(in the rows, 128 means zero)
Each row is followed by its class; each block has classes of its own.
135 93 122 111 151 174 110 138 108 111 88 126 81 107 107 123 128 147 125
 181 135 152 173 163 143 109 119 136 105 150 137 147 138 115 90 | V
146 155 121 125 139 116 171 145 132 134 145 132 129 122 135 137 154 121
 123 109 126 123 131 113 116 149 157 115 113 120 96 84 122 129 140 | X
129 137 138 125 136 153 172 131 101 105 104 123 75 92 125 134 145 126
 118 143 132 141 160 151 128 111 168 127 86 136 149 113 116 138 111 | V
93 95 112 176 142 128 87 128 148 126 162 81 168 68 143 86 98 141 159 114
 104 116 117 120 144 150 113 145 203 129 167 148 150 124 145 | D
101 118 149 162 127 151 165 109 97 107 122 107 105 71 133 115 126 115
 128 122 134 140 149 143 127 122 151 115 98 141 186 123 98 134 113 | T
126 94 100 116 154 138 87 144 138 110 127 121 125 101 110 115 138 152
 127 139 133 122 137 128 138 131 115 135 132 124 102 126 151 117 109 | D
148 103 124 130 126 113 109 126 139 129 112 149 125 148 109 127 119 127
 119 143 136 126 124 131 142 121 106 126 121 134 138 152 120 117 101 | Z
111 118 125 146 150 157 154 139 115 101 134 116 107 78 97 126 146 141
 117 135 134 134 172 133 129 137 127 124 122 115 133 105 120 148 121 | D
151 126 112 124 144 127 149 145 133 121 121 140 112 107 93 137 145 144
 113 151 134 128 147 125 125 135 119 110 120 116 105 129 122 134 109 | Z
165 152 124 94 119 137 149 134 124 139 96 158 98 163 106 158 137 125 114
 141 133 139 127 142 124 117 131 130 84 126 90 106 120 110 109 | T
106 98 154 156 96 98 69 92 136 145 138 141 155 187 151 99 89 93 139 110
 115 114 88 123 151 100 111 148 172 146 182 152 124 118 124 | U
142 159 118 148 124 156 162 132 123 141 134 116 119 105 132 127 118 126
 134 127 102 138 132 134 119 134 143 129 142 109 139 130 127 139 164 | N
114 152 141 167 127 114 139 120 156 131 140 138 144 157 95 141 122 117
 123 111 121 113 154 112 117 148 88 133 170 106 147 107 106 147 157 | D
114 87 134 157 136 123 116 123 129 102 119 135 124 120 107 117 125 122
 116 140 143 124 151 120 140 127 106 114 122 132 171 150 102 134 95 | Z
106 145 171 165 88 86 140 86 134 146 142 150 152 191 150 123 111 76 126
 82 118 112 90 114 135 108 140 142 152 127 182 119 98 142 149 | U
149 161 143 142 104 109 150 117 147 149 141 154 142 189 104 147 115 113
 121 112 116 124 121 126 130 141 106 144 150 117 138 108 115 133 159 | D
137 145 129 137 122 93 140 116 149 139 119 148 136 161 126 150 129 107
 129 107 129 118 110 108 122 127 121 132 126 110 135 121 108 123 133 | T
119 101 99 144 146 106 83 138 155 139 150 100 166 98 159 98 114 132 158
 117 112 117 103 112 139 148 127 131 168 132 119 140 155 112 133 | X
90 137 102 188 142 105 139 138 175 143 143 88 151 76 139 128 116 122 162
 115 104 119 114 108 117 146 130 139 168 101 129 142 149 151 165 | X
153 159 105 116 131 102 155 134 140 130 139 142 122 122 123 139 155 129
 123 123 121 119 107 103 107 136 147 122 123 100 104 117 130 141 156 | N
126 91 110 120 131 125 104 129 132 104 123 130 122 119 128 121 133 132
 127 123 137 128 102 132 158 120 143 146 97 130 135 141 145 118 107 | D
120 99 153 141 126 118 87 108 126 117 116 136 131 166 134 109 109 112
 127 135 126 123 154 129 141 122 102 135 153 154 191 139 107 109 112 | V
93 101 127 129 167 138 124 130 115 100 145 107 113 68 107 112 152 143
 133 143 140 118 175 102 110 147 113 119 144 118 134 122 129 141 114 | L
143 169 105 106 144 123 166 146 149 141 109 163 103 140 84 175 167 135
 112 140 128 124 140 114 101 121 120 128 128 87 49 105 136 154 138 | U
143 113 130 117 119 115 95 123 146 126 114 167 126 200 90 139 128 124
 111 135 140 123 132 126 140 121 89 142 117 128 122 121 124 120 115 | D
114 85 121 123 164 117 91 129 126 94 123 121 119 99 128 107 147 138 127
 145 137 118 163 113 128 127 117 120 141 139 152 132 123 120 100 | V
143 134 155 95 132 113 142 118 109 123 149 153 121 156 121 128 153 115
 114 115 141 116 144 102 118 145 130 122 126 129 130 95 109 118 124 | L
146 122 143 78 141 170 133 134 103 114 98 158 79 154 85 147 151 129 106
 159 151 140 176 137 124 123 113 130 82 131 100 113 122 118 98 | L
167 166 141 70 113 134 169 131 122 140 99 170 84 188 101 172 150 115 110
 132 140 134 121 133 122 120 147 144 69 113 83 104 129 119 128 | L
164 175 138 117 110 99 155 125 140 152 156 154 141 177 111 138 134 125
 115 106 117 115 119 119 118 147 123 130 154 117 108 79 118 126 159 | D
142 105 103 105 154 124 117 148 130 118 126 136 119 121 118 125 157 138
 122 141 141 130 142 118 129 137 129 116 98 132 81 107 138 119 102 | X
130 144 139 135 96 109 150 109 121 149 144 129 136 128 166 116 118 106
 138 96 108 125 67 134 140 109 176 145 136 134 140 123 136 126 143 | U
103 101 133 184 143 156 111 127 124 140 160 80 158 80 152 83 90 124 157
 124 103 137 154 133 141 154 111 122 192 148 176 136 129 124 140 | X
120 124 118 131 145 160 148 148 125 115 107 124 102 107 116 138 149 124
 119 137 135 140 161 137 126 129 147 126 80 127 99 106 126 133 110 | X
110 49 128 130 136 141 42 114 112 112 115 121 137 127 148 90 103 124 137
 139 138 129 129 136 154 110 108 135 123 163 174 159 127 84 71 | T
170 140 151 106 101 84 121 102 135 142 115 189 134 242 116 148 124 94
 110 117 139 120 110 120 116 123 95 136 111 148 128 101 96 94 125 | T
146 109 91 83 145 117 131 143 126 104 98 138 100 98 138 146 165 134 123
 126 148 128 92 123 135 109 177 130 52 116 81 126 142 106 91 | T
89 77 142 144 133 151 91 110 108 102 113 134 109 125 128 105 123 115 121
 138 138 130 152 137 143 99 116 128 123 147 166 144 121 129 86 | U
146 131 120 115 133 121 137 136 133 121 138 146 123 139 100 137 146 140
 115 130 134 125 137 122 128 138 117 130 126 117 106 103 128 130 127 | D
135 129 144 105 128 175 149 127 98 128 116 126 90 117 122 132 125 121
 127 139 128 146 147 149 138 128 145 140 104 132 135 128 132 116 118 | L
115 122 123 141 137 175 142 136 110 114 133 99 109 71 122 108 121 141
 129 134 118 141 147 157 142 133 147 134 125 135 138 115 138 129 123 | D
183 183 128 122 127 93 170 129 143 175 152 153 149 162 114 151 129 129
 132 118 113 124 119 107 108 157 103 118 179 109 104 93 115 122 162 | T
125 116 128 171 114 151 152 126 125 137 116 102 120 83 141 115 91 121
 142 131 111 144 107 157 156 120 151 140 127 132 175 167 132 128 124 | Z
127 110 130 131 85 95 107 111 158 129 96 153 130 204 152 146 114 82 132
 101 132 128 69 129 158 104 154 162 53 140 144 155 127 109 116 | X
119 129 154 158 127 139 133 113 115 129 130 111 120 118 137 107 103 117
 136 134 110 132 159 142 132 128 124 131 166 149 194 128 111 127 133 | V
97 127 127 173 151 130 166 125 112 115 151 88 130 40 145 112 130 126 143
 113 121 125 144 117 118 143 147 112 152 117 168 114 110 140 131 | T
124 113 120 107 143 139 119 132 118 124 130 112 107 88 126 115 133 142
 141 140 129 128 127 125 126 132 136 138 128 127 116 135 152 121 120 | L
121 99 110 143 157 122 129 129 119 116 140 107 132 66 140 113 134 138
 143 128 131 127 126 115 132 136 132 118 137 125 145 132 129 121 112 | T
153 165 122 107 125 128 151 134 132 154 126 153 112 148 112 147 139 129
 122 134 116 128 121 132 115 117 130 131 145 113 75 105 137 136 138 | U
144 163 136 154 119 125 139 117 138 153 150 136 147 157 121 124 111 114
 128 123 102 123 139 114 110 147 102 122 183 114 154 121 109 137 176 | N
144 149 156 163 110 117 119 113 148 160 154 149 162 200 95 128 90 118
 129 123 110 122 150 124 128 152 54 136 213 126 160 111 109 131 166 | D
158 121 131 99 134 171 109 132 109 122 107 165 99 176 93 128 136 130 99
 163 135 143 181 139 122 124 96 116 109 136 122 119 109 117 110 | N
120 129 148 129 121 132 134 115 126 129 122 134 114 144 119 137 123 108
 132 123 127 125 132 121 129 130 125 149 123 123 150 135 123 126 131 | L
162 107 97 105 148 132 126 154 133 125 116 133 109 93 108 126 140 157
 122 157 133 132 124 132 139 129 128 115 116 123 92 144 145 115 99 | Z
180 134 132 86 88 117 120 114 125 140 107 184 107 220 127 145 127 101
 109 131 131 140 91 139 141 100 139 148 70 131 126 138 115 105 126 | N
121 95 136 108 131 125 94 115 115 113 117 161 120 166 125 120 145 116
 109 127 144 120 134 121 138 104 123 124 110 140 124 121 119 119 88 | U
120 106 127 119 123 118 106 116 125 127 121 143 130 143 138 121 134 117
 125 120 130 121 102 125 142 106 141 136 124 130 123 135 135 123 112 | U
117 125 103 151 165 125 124 139 142 127 133 88 126 50 133 115 125 149
 153 144 105 122 145 123 119 137 127 132 186 116 136 143 149 135 143 | V
134 150 141 155 121 86 121 113 153 156 149 120 153 147 138 116 103 120
 148 121 99 113 122 115 119 138 108 139 204 131 167 131 124 127 164 | V
104 50 113 143 151 123 47 117 116 113 136 97 154 87 164 76 100 135 153
 131 130 121 121 125 153 129 110 126 163 155 172 156 137 88 87 | T
130 106 109 138 139 175 107 133 112 123 123 107 110 85 131 99 112 142
 135 155 112 144 146 145 135 125 126 127 139 133 146 152 141 125 123 | N

A new block, with new classes.
142 123 109 141 126 94 129 97 170 98 135 112 126 110 111 154 110 134 141
 164 141 143 148 177 90 177 123 150 149 124 177 141 127 96 126 | H
130 119 145 133 113 126 117 145 115 141 128 116 147 152 173 114 134 136
 125 102 124 111 131 131 122 118 125 163 123 113 112 122 130 94 114 | G
135 96 156 133 161 108 85 132 117 145 170 172 98 153 160 120 150 119 99
 112 121 115 115 112 73 144 92 82 111 81 81 131 112 132 105 | A
102 162 122 107 71 161 162 163 144 109 118 112 148 67 133 151 114 114
 118 148 125 104 104 107 146 160 154 139 131 110 165 121 117 129 144 | G
131 131 160 129 108 151 138 136 149 130 104 88 118 50 135 130 93 117 120
 108 81 148 91 141 153 154 114 100 134 155 154 171 170 128 109 | E
81 119 136 107 142 116 108 117 180 155 94 108 97 89 177 106 178 110 116
 132 119 155 126 121 89 159 132 81 133 154 75 110 139 109 155 | H
94 111 89 123 150 133 176 204 142 133 110 104 146 146 172 93 175 141 152
 155 148 147 151 141 160 132 108 71 134 158 113 60 130 112 137 | M
131 125 126 137 112 137 137 157 146 133 113 138 133 125 113 122 129 140
 130 153 125 121 114 136 152 162 101 114 135 155 164 113 135 142 134 | M
150 130 107 108 146 120 126 112 147 134 118 127 127 118 116 127 107 111
 116 130 109 124 97 125 108 152 144 138 123 144 132 116 117 152 170 | E
143 122 102 112 141 87 112 126 116 113 111 142 165 130 133 127 113 125
 99 130 107 128 117 137 112 175 110 136 94 146 163 119 142 166 156 | M
139 99 115 115 154 144 149 148 67 98 106 124 166 164 130 133 115 148 161
 132 147 181 149 114 144 110 130 119 119 110 156 130 131 133 120 | J
108 125 126 120 126 116 122 105 104 128 158 146 127 148 116 162 130 134
 101 136 118 117 124 148 127 136 146 78 129 109 148 139 142 116 123 | G
158 128 133 117 123 163 117 149 119 134 101 126 126 115 115 114 107 120
 118 123 92 130 119 113 129 141 121 128 133 116 162 143 138 153 110 | E
90 102 119 110 125 156 135 156 147 169 143 132 112 106 102 115 154 132
 122 152 144 149 148 112 107 111 120 137 170 69 161 121 134 143 149 | G
94 126 115 100 147 141 180 110 149 138 145 116 149 154 104 127 138 118
 99 143 104 79 152 152 138 189 135 168 117 108 155 124 88 166 135 | J
115 130 116 138 138 126 124 134 154 117 90 103 147 74 114 155 143 110
 152 143 157 164 150 146 144 107 149 92 100 83 110 122 146 108 173 | H
111 147 145 102 118 134 125 157 117 121 146 71 141 80 147 151 149 141
 121 118 113 134 91 99 157 124 137 197 103 145 134 161 113 93 155 | F
87 152 98 118 161 156 89 98 158 163 78 115 86 153 134 163 100 121 119
 116 183 118 185 115 64 119 137 60 144 48 121 127 159 134 242 | H
183 70 151 116 124 133 136 138 147 138 164 118 108 88 101 162 101 125
 125 130 101 156 129 154 134 178 90 135 148 71 170 162 151 143 107 | G
178 106 101 120 126 129 137 143 126 124 133 158 142 139 151 164 118 122
 136 165 175 113 132 108 156 126 121 107 143 155 117 122 76 147 180 | A
97 156 146 119 143 144 90 132 77 159 58 119 114 172 118 119 101 142 122
 99 135 132 130 108 128 99 127 73 106 159 125 154 194 140 170 | W
126 122 118 107 114 104 101 98 88 123 199 81 113 104 162 118 121 97 117
 95 128 136 108 99 112 115 125 123 77 129 85 138 90 115 150 | W
84 151 144 177 125 119 115 137 108 109 85 98 132 110 134 107 126 128 131
 109 143 116 85 123 121 140 106 128 92 122 144 109 129 112 139 | M
198 115 123 146 125 113 127 103 129 154 126 92 118 120 141 163 126 135
 120 86 143 197 137 101 167 108 103 145 126 137 122 128 133 130 106 | H
114 106 117 130 96 199 169 164 137 164 115 154 97 134 152 103 144 111
 128 158 149 160 138 107 130 123 97 52 168 89 129 90 118 108 109 | J
186 135 113 129 102 96 62 128 144 157 109 156 121 108 181 114 107 97 116
 139 140 128 130 129 74 148 146 72 107 138 112 115 108 162 191 | F
105 121 115 107 91 119 141 144 110 145 131 132 121 122 182 104 115 105
 110 135 129 141 92 97 88 148 99 127 131 186 128 113 115 127 140 | J
119 126 127 122 159 98 144 161 126 142 122 124 156 155 125 115 130 146
 139 124 125 143 132 136 131 117 139 144 145 128 135 128 132 142 120 | A
106 152 133 120 121 122 136 199 117 110 166 117 135 115 110 143 133 120
 151 132 144 137 147 120 120 94 119 93 75 113 103 138 153 129 122 | F
130 126 119 135 120 110 141 127 101 113 147 142 166 167 102 141 103 152
 138 122 116 126 109 154 174 110 131 128 131 154 155 137 142 123 124 | M
136 130 116 128 131 117 140 161 123 112 106 133 158 117 142 138 110 120
 136 148 141 128 130 126 129 119 118 141 131 130 123 146 118 140 141 | A
156 117 140 122 127 117 106 109 129 131 140 170 147 141 151 132 134 131
 111 139 124 137 107 115 101 154 120 144 85 136 110 120 122 125 131 | J
142 111 111 121 121 124 122 115 76 124 127 104 131 163 166 142 61 97 133
 111 143 132 136 105 102 89 81 175 112 200 88 159 130 89 164 | H
104 123 152 108 131 124 91 167 87 113 125 114 130 104 171 123 159 117
 124 105 114 144 139 119 122 106 130 44 84 108 90 158 151 124 117 | F
118 155 130 121 143 120 140 76 145 113 134 142 99 153 113 180 112 140
 117 137 112 115 79 124 110 141 126 173 134 143 78 180 116 156 151 | J
148 139 143 157 109 140 105 143 124 161 158 123 110 114 112 144 142 136
 94 143 123 131 115 125 124 168 115 126 103 64 183 100 134 96 101 | G
103 158 138 121 109 80 97 188 109 111 144 129 148 137 117 104 125 120
 159 168 127 116 136 125 79 131 123 117 106 166 124 144 137 143 105 | A
119 93 136 141 127 113 103 120 168 150 64 138 124 98 177 120 132 114 117
 111 159 159 156 160 89 138 99 57 137 107 129 116 181 84 152 | H
124 128 101 127 140 90 143 105 92 137 164 132 133 151 165 143 87 145 87
 103 112 156 127 123 99 107 115 154 148 175 135 164 138 171 103 | G
144 81 120 122 120 103 133 78 137 100 129 97 101 140 164 165 130 129 123
 119 156 132 111 134 130 137 33 159 150 186 99 165 138 84 159 | M
133 139 116 119 145 131 157 160 132 145 119 122 121 146 106 126 116 118
 136 169 124 146 127 115 130 146 116 117 141 160 128 121 124 147 126 | A
182 110 101 136 155 85 112 143 147 141 192 159 130 161 153 129 113 141
 154 145 150 160 161 142 93 122 139 73 147 97 109 115 103 163 123 | A
100 163 110 138 107 129 180 138 173 144 103 118 136 152 113 112 152 114
 118 149 167 128 164 123 121 132 105 117 144 127 138 88 131 106 96 | A
91 158 121 144 183 149 163 159 137 145 187 121 81 142 149 161 158 147 98
 102 139 114 79 83 123 91 122 176 104 95 52 115 77 118 150 | F
155 124 117 106 134 115 122 116 117 143 135 127 133 153 125 128 112 120
 120 109 117 136 119 140 139 117 136 119 104 123 95 131 140 121 152 | W
146 91 125 89 140 120 116 154 81 131 153 132 111 153 166 131 112 132 120
 118 146 158 127 81 87 122 79 131 124 193 136 143 135 120 147 | F
169 120 144 164 133 138 133 183 155 108 83 78 145 60 142 102 97 111 153
 121 107 135 132 171 127 169 104 138 99 92 156 132 143 132 101 | E
136 128 95 108 109 88 132 133 146 127 150 116 144 126 134 121 134 130
 118 131 100 149 112 152 129 163 128 114 140 117 156 104 138 125 126 | M
133 91 159 130 117 142 113 116 101 130 55 148 157 183 176 71 146 125 135
 130 135 145 147 134 102 138 94 121 117 161 121 115 152 69 92 | J
127 157 112 161 129 182 157 140 154 141 130 123 111 111 106 112 109 114
 130 162 136 126 150 122 132 125 118 84 119 150 138 115 115 152 114 | E
155 130 128 146 125 129 112 71 139 129 67 153 124 135 117 120 114 105
 103 138 145 153 124 110 83 140 105 143 149 96 142 137 123 121 123 | A
81 148 109 74 61 109 132 204 109 122 117 98 111 123 144 141 151 95 128
 133 122 95 101 110 104 103 101 147 151 112 87 138 152 110 144 | G
106 141 119 116 157 149 139 104 137 125 111 122 114 126 108 127 132 137
 119 120 112 135 112 114 131 129 156 99 149 129 143 134 124 155 133 | E
136 136 122 125 118 115 139 88 168 141 150 103 145 129 118 148 146 126
 102 129 144 121 157 137 136 142 113 168 134 88 152 136 116 100 123 | A
130 129 141 124 100 143 113 125 104 130 130 130 115 123 114 150 132 126
 117 152 119 116 104 117 142 149 135 110 134 127 150 138 121 120 126 | G
140 122 112 121 103 80 127 133 135 115 161 123 158 95 99 80 114 126 140
 150 79 150 75 131 110 167 137 220 144 168 176 124 87 173 113 | M
142 107 105 134 162 180 166 117 163 112 122 113 83 121 133 148 113 127
 121 168 144 113 149 145 122 184 88 83 157 135 158 131 109 126 140 | E
125 142 151 112 100 151 159 157 131 122 89 87 129 126 114 119 115 117
 163 138 118 176 105 110 124 146 104 154 114 139 123 125 170 86 105 | J
118 88 138 134 176 124 139 173 126 161 89 120 164 132 98 111 157 132 122
 144 117 106 159 173 173 140 119 149 140 87 165 141 117 161 135 | A
157 107 143 108 136 177 122 140 91 120 137 131 123 141 151 96 55 118 154
 115 128 147 117 75 98 128 110 144 96 170 102 141 119 128 152 | W
132 114 151 169 122 154 123 177 136 124 103 165 137 103 149 100 85 98
 143 152 125 88 109 146 100 131 107 138 133 90 103 149 94 131 133 | A
141 128 117 113 120 130 114 90 159 150 89 130 136 135 131 132 141 107
 111 143 123 135 165 137 131 136 132 114 127 151 106 131 138 120 147 | H
160 71 136 128 127 115 51 63 140 170 120 143 120 132 173 68 139 117 125
 131 125 126 149 169 99 128 138 108 147 124 104 149 101 116 169 | W
123 135 107 138 98 137 116 96 139 115 164 115 137 131 168 121 106 134
 132 129 132 114 104 125 115 120 121 176 145 124 123 131 93 80 163 | M
